The rows lie along a hidden order. The number after each row says roughly how far along it the row is, from 0 to 12. A new part has a new order.
[  9.9  -1.4  -1.1 -11.1  -2.9 -14.4 -17.8 -11.5 -29.2  -0.4 -16.3  -3.9
   8.1 -20.5 -10.3   5.8   4.7 -11.9  -1.9  19.0 -13.5 -26.2  11.9   4.9
  13.0   7.3   8.9  -7.6  -2.3   7.1   0.2  16.2]
8
[  6.7  10.2  -2.1   8.2   2.8  -9.4  13.1 -31.0  18.6  -0.6 -31.6   1.5
  31.2   8.5  24.8  21.2 -20.2   7.6  -4.8  33.6 -16.2   0.2  12.1  -1.3
   7.8  -2.0  -1.6   7.2 -15.4  -2.2  -6.4  10.1]
3
[  0.2 -13.8  11.4   3.9   7.7 -13.1   7.9   4.2  53.6  -9.4 -13.9  22.7
  11.3  -3.9  61.4  18.9   9.5 -18.2  -6.4  -0.3 -16.1  28.9  29.8 -17.5
  23.0   0.6   0.3  29.7 -13.7  15.1  -8.7   4.9]
8
[ -7.2   2.7  -4.6  14.8  -1.7  -2.1  15.6  -6.9  18.6  -5.8  13.5  -7.0
  19.3   2.5  -7.2   6.0  -1.5   6.1  -1.8  26.3   3.4 -13.9  19.5  -7.2
  11.7   2.7  12.2   8.9 -20.5 -11.3   1.5  -0.8]
9
[  5.8 -14.8  25.0  14.6   6.0  87.1  12.1  -0.1 -10.2  12.5  46.0  18.1
 -56.4  25.2  63.0  54.6 -34.7 -71.5  48.3 -24.0  53.4  -3.0  -2.6  -7.7
  -1.0 -11.2  -5.7  16.3 -41.1  19.9  -3.4 -12.2]
0
[ 17.2 -26.9 -25.3   5.6  -3.8  39.3 -24.3 -37.6  15.0  23.4 -56.0  -5.9
  52.9 -32.0 -59.6  22.9  -5.8  -9.0  -8.2  24.9  -6.4 -49.5   2.6 -14.1
  44.1  -2.0  29.1 -22.0 -13.8  24.0 -28.5 -47.0]
0
[ -7.4  22.2   0.6   1.4 -10.3  -8.3  17.5 -14.4  47.0  -9.6 -28.1   2.1
  18.5 -19.4  26.7  20.2  17.1 -17.4  -8.9   9.5 -13.3  16.8  17.1   4.0
  30.6 -18.8 -10.5  30.4  -4.5   0.7   9.6  18.7]
12
[  4.6 -28.0   4.2  10.9   5.3 -17.0   8.9  -5.5  24.5 -12.6  32.7  14.2
  30.6  -1.6  42.2  -1.7  -9.0   5.7 -14.5  21.2  -8.3   1.1   9.3  -6.4
  23.6   9.9  16.5   3.9  -3.8  11.6 -10.4  -6.0]
8

New part:
[-21.5 -34.4   4.4  24.1 -42.1  -6.4   0.9   5.0  -2.7  31.8 -34.1  10.4
  20.3  21.5   4.5  -0.9  -7.9 -11.7 -14.1  -1.5]
6
[-23.2  26.9   1.5  -0.2  28.9  -4.1   8.3  -8.3  -6.4  -9.9  34.5   6.9
 -16.2  13.3   6.1  -1.0 -11.0   7.9   6.6  -7.5]
5
[-11.0  81.7  13.4   2.6  29.7  15.2   6.0  -7.0   4.7 -25.3  19.7 -12.4
  -9.1 -15.5  -2.1  -3.8 -13.5 -10.4  15.4  -0.4]
12
[  2.2  -4.6   3.1   3.5 -44.0  -9.4  11.9   2.1  -3.4  14.0  26.5  -0.9
 -18.5  23.2  -5.0   2.8   1.0  13.9   4.0  -0.3]
6
[  1.0  25.5 -14.5 -33.1  96.9  17.1  22.8  -7.4   0.5  -1.5  54.1   6.0
 -15.3  -5.2 -10.6   0.1  -5.8   4.3   6.0   7.2]
10
[-34.7  37.1   2.6 -16.6  41.8 -11.6 -24.9  -6.2  -1.6  -3.2   3.5 -23.1
 -12.7  24.6  26.6   3.7 -11.5  -0.8   2.2 -12.7]
5
[ 27.2 -39.1   0.4  -9.7 -53.4 -13.5   1.0 -11.8  -7.0  22.6 -26.3  -7.9
  -5.7  -0.7  -1.5  -1.5   1.7   9.0   6.1  -8.5]
10
[-11.5 -18.4  11.7  15.0  46.2  -1.9  -8.4   2.2   0.3  -9.6 -15.6  -1.7
   3.1  14.3  14.6   1.3   3.3 -12.7  -7.9  -8.8]
3
[-32.4  34.2  -7.1 -22.2   3.6   0.0   9.4  -9.7 -16.0  -9.1  12.9  -3.8
 -12.0  31.4  -7.3  -4.2  -7.1  27.0  17.1  -8.7]
7
[-41.4  18.0   3.7  20.1 -47.0   2.0   5.0  -2.2  -2.4 -19.6 -18.9  -1.2
   2.3  18.0  -0.4  -1.4  -3.6  20.3   2.8  -8.2]
0
[ 25.9 -52.7  -4.0   2.0 -99.9 -13.0  10.2  -6.3  -4.6  32.0  34.8 -11.8
  -4.2  -4.9 -14.3   1.2  -6.7   7.1  -4.0  -2.0]
10
[  6.3 -11.7  -0.9  12.2 -14.7 -28.8  -1.7 -10.9   4.7  17.4 -32.4  10.3
  -7.6   9.1  24.5   3.0  10.0  31.3   3.3   1.9]
6
[-34.6  31.4   8.4  -3.2  -9.6  -8.0   3.4   3.9  -8.9  12.3  54.9  46.6
 -27.9  39.3   5.6   0.1 -16.7  -4.9  18.8  -9.7]
9
[ -8.9  44.8  -4.3  -6.0 -52.0   1.9 -17.6  13.4   2.1  27.9  36.9  62.6
 -28.7   9.9   0.1   0.6   1.3 -22.4  20.6   3.3]
3
[  2.3   5.2  13.9  10.5 -65.8  -4.9 -13.1   6.3  -7.6  -3.2  -0.4  27.5
 -11.6  11.6   3.3   3.3   6.3  -9.4   2.0 -12.0]
5
[-11.6  34.5  13.6 -13.9  40.1   0.4   1.0  12.5  -6.1 -24.6   8.5 -32.9
  -3.2   8.3 -15.3  -2.0  -9.6   7.1  -2.0   2.9]
9
